Below is a small trained network, with its code and all its weights. Each question gives an input and a target symbol and asks what happens when units are switched off, that is, made to give their printed mean instead of their output.

import numpy as np


def w(rows, s, z=0):
    codes = np.array(rows[::2]) - 128.0
    scale = np.full(codes.shape[1], s)
    scale[-1] = z or s
    return codes * scale


def norm(h):
    return h / np.sqrt((h * h).mean(-1, keepdims=True) + 1e-5)


def f(y):
    return y / 2 * (1 + np.tanh(0.7978845608 * (y + 0.044715 * y**3)))


def softmax(a):
    e = np.exp(a - a.max(-1, keepdims=True))
    return e / e.sum(-1, keepdims=True)


def log_softmax(a):
    a = a - a.max(-1, keepdims=True)
    return a - np.log(np.exp(a).sum(-1, keepdims=True))


def net(x, mask):
    ids = ['βγδεηξπστψ'.index(c) for c in x.split()]
    T = len(ids)
    res = E[ids] + P[:T]
    r = norm(res)
    for j in range(2):
        rows = slice(2 * j, 2 * j + 2)
        q, k, v = (r @ M[0][rows].T for M in (Q, K, V))
        z = softmax(np.where(np.tri(T) > 0, q @ k.T / 2**0.5, -1e9)) @ v
        o = O[0][rows]
        res = res + np.where(mask[j], z, o[:, -1]) @ o[:, :-1]
    y = f(norm(res) @ A[0][:, :-1].T + A[0][:, -1])
    res = res + np.where(mask[2:6], y, B[0][:, -1]) @ B[0][:, :-1]
    return log_softmax(norm(res)[-1] @ U[:, :-1].T + U[:, -1])


Q, K, V, O, A, B = {}, {}, {}, {}, {}, {}
E = w([
[174,130,114,157,90],'β',
[54,109,63,70,121],'γ',
[69,148,108,112,63],'δ',
[154,150,18,89,90],'ε',
[93,206,84,45,162],'η',
[103,183,197,1,79],'ξ',
[105,157,189,128,145],'π',
[200,175,92,104,175],'σ',
[55,91,95,84,124],'τ',
[137,91,38,88,146],'ψ',
],0.0082)
P = w([
[109,126,128,182,141],'0',
[159,113,168,105,86],'1',
[139,86,159,110,128],'2',
[102,120,123,193,158],'3',
[142,147,144,161,90],'4',
[174,91,192,37,59],'5',
[106,63,143,126,178],'6',
[76,154,102,245,164],'7',
[140,181,117,140,11],'8',
[152,57,205,51,117],'9',
],0.012)
Q[0] = w([
[188,110,178,25,47],'H1',
[119,39,182,47,199],'H1',
[126,164,118,158,89],'H2',
[71,168,66,251,185],'H2',
],0.012)
K[0] = w([
[40,121,69,255,250],'H1',
[121,234,78,217,69],'H1',
[122,64,152,59,176],'H2',
[194,97,192,2,57],'H2',
],0.0089)
V[0] = w([
[123,41,158,224,55],'H1',
[6,103,76,74,52],'H1',
[147,218,101,139,40],'H2',
[38,165,244,125,119],'H2',
],0.012)
O[0] = w([
[135,240,78,140,159,2],'H1',
[130,177,231,115,144,231],'H1',
[147,180,163,158,7,148],'H2',
[249,112,143,152,134,212],'H2',
],0.016,0.0054)
A[0] = w([
[157,147,159,208,23,255],'N1',
[177,134,108,96,114,157],'N2',
[63,11,26,165,101,63],'N3',
[214,49,124,148,183,145],'N4',
],0.011,0.0067)
B[0] = w([
[137,102,86,48,129,254],'N1',
[122,85,127,162,168,156],'N2',
[125,135,170,249,114,132],'N3',
[135,118,85,80,147,213],'N4',
],0.014,0.0097)
U = w([
[114,204,37,110,50,130],'β',
[129,162,193,153,167,19],'γ',
[216,241,178,154,24,120],'δ',
[78,183,113,88,18,4],'ε',
[128,39,175,78,85,151],'η',
[162,143,140,146,112,73],'ξ',
[185,107,51,149,237,160],'π',
[91,104,101,220,85,212],'σ',
[143,159,193,169,233,77],'τ',
[2,138,130,95,228,83],'ψ',
],0.0077,0.0022)

Each question gives the input, a string of symbols that net reads in full, and the target symbol t.
The units are the heads (2 rows each of Q, K, V and O) and the neurons (one row each of A and B). Each row of codes is followed by its name. A weight is (code - 128) times the scale printed after its matrix; where a second scale follows, it is the last column's (O, A, B and U).
mask holds one flag per unit, heads first, then neurons. A switched-off unit (its flag False) gives its mean, the last column of its rows in O or B, instead of its output. The means were averaged over made-up inputs and are rounded, as every weight is.
A unit's drop is (log p(t) with every unit on - log p(t) with that unit switched off) / (log p(t) with every unit on - log p(t) with every unit switched off).
The circuit of an input: a set's keep is (log p(t) with only the set's units on - log p(t) with every unit switched off) / (log p(t) with every unit on - log p(t) with every unit switched off). Starting from all 6 units, units are removed one at a time, each time the one whose removal leaves the highest keep (on an exact tie, the one counted first), for as long as the keep stays at least 0.8.
units of the circuit, in order: the units of the circuit, biggest drop first
k most important neurons: the k neurons with the biggest drops, biggest first
which heads matter: for each layer, one digit per head in row order, 1 if its drop is at least 0.15 and else 0, layers parted by /
drop when u is switched off: that unit's drop, to one decimal
input π ε ψ ψ, target ε: which heads matter : 01
input δ η δ ξ π, target δ: units of the circuit, in order : (H2)
input τ δ β, target τ: units of the circuit, in order : (H1; H2)
input π η β π π, target β: which heads matter : 10
input π β η ψ η η η τ η γ, target τ: units of the circuit, in order : (H1; N1; H2)
input η ψ π σ σ, target π: which heads matter : 11
input π π η ψ π ξ ψ π ε γ, target π: units of the circuit, in order : (H1; N2)
input η β δ π η η ψ η, target η: which heads matter : 10
input π η η π π η η, target π: units of the circuit, in order : (H1; H2)
input η η ψ δ π σ π δ, target σ: units of the circuit, in order : (H1; N3)
input ψ η δ δ δ, target δ: which heads matter : 10
input η σ δ ψ ψ ψ τ β η δ, target β: which heads matter : 11
input η η β η σ γ π, target σ: which heads matter : 10
input ψ δ ψ σ τ π ψ π, target π: units of the circuit, in order : (H1)
input δ τ τ η η, target τ: units of the circuit, in order : (H1; H2)
input η η π η ψ η η σ, target η: which heads matter : 10
input π η η δ ε η γ ψ η τ, target ψ: units of the circuit, in order : (H2; H1)
input ψ η η η η η π τ β, target π: units of the circuit, in order : (H2; H1)
input ψ δ η η η β π δ, target β: which heads matter : 10
input ε δ η, target ε: which heads matter : 01
input σ η ψ δ η, target ψ: which heads matter : 01
input δ η η η η π π η τ, target π: which heads matter : 11
input ε β η ψ, target β: which heads matter : 11
input β η γ, target β: units of the circuit, in order : (H1)
input ψ η η η δ ψ η, target δ: units of the circuit, in order : (H1; H2)
input σ η η, target σ: which heads matter : 10
input η ε η π, target ε: units of the circuit, in order : (H2)
input η η ε π π η δ ψ η ε, target ψ: 2 most important neurons : (N1; N4)
input η η π σ η η, target σ: 2 most important neurons : (N3; N1)
input σ β σ δ ψ, target σ: drop when H1 is switched off : 0.5
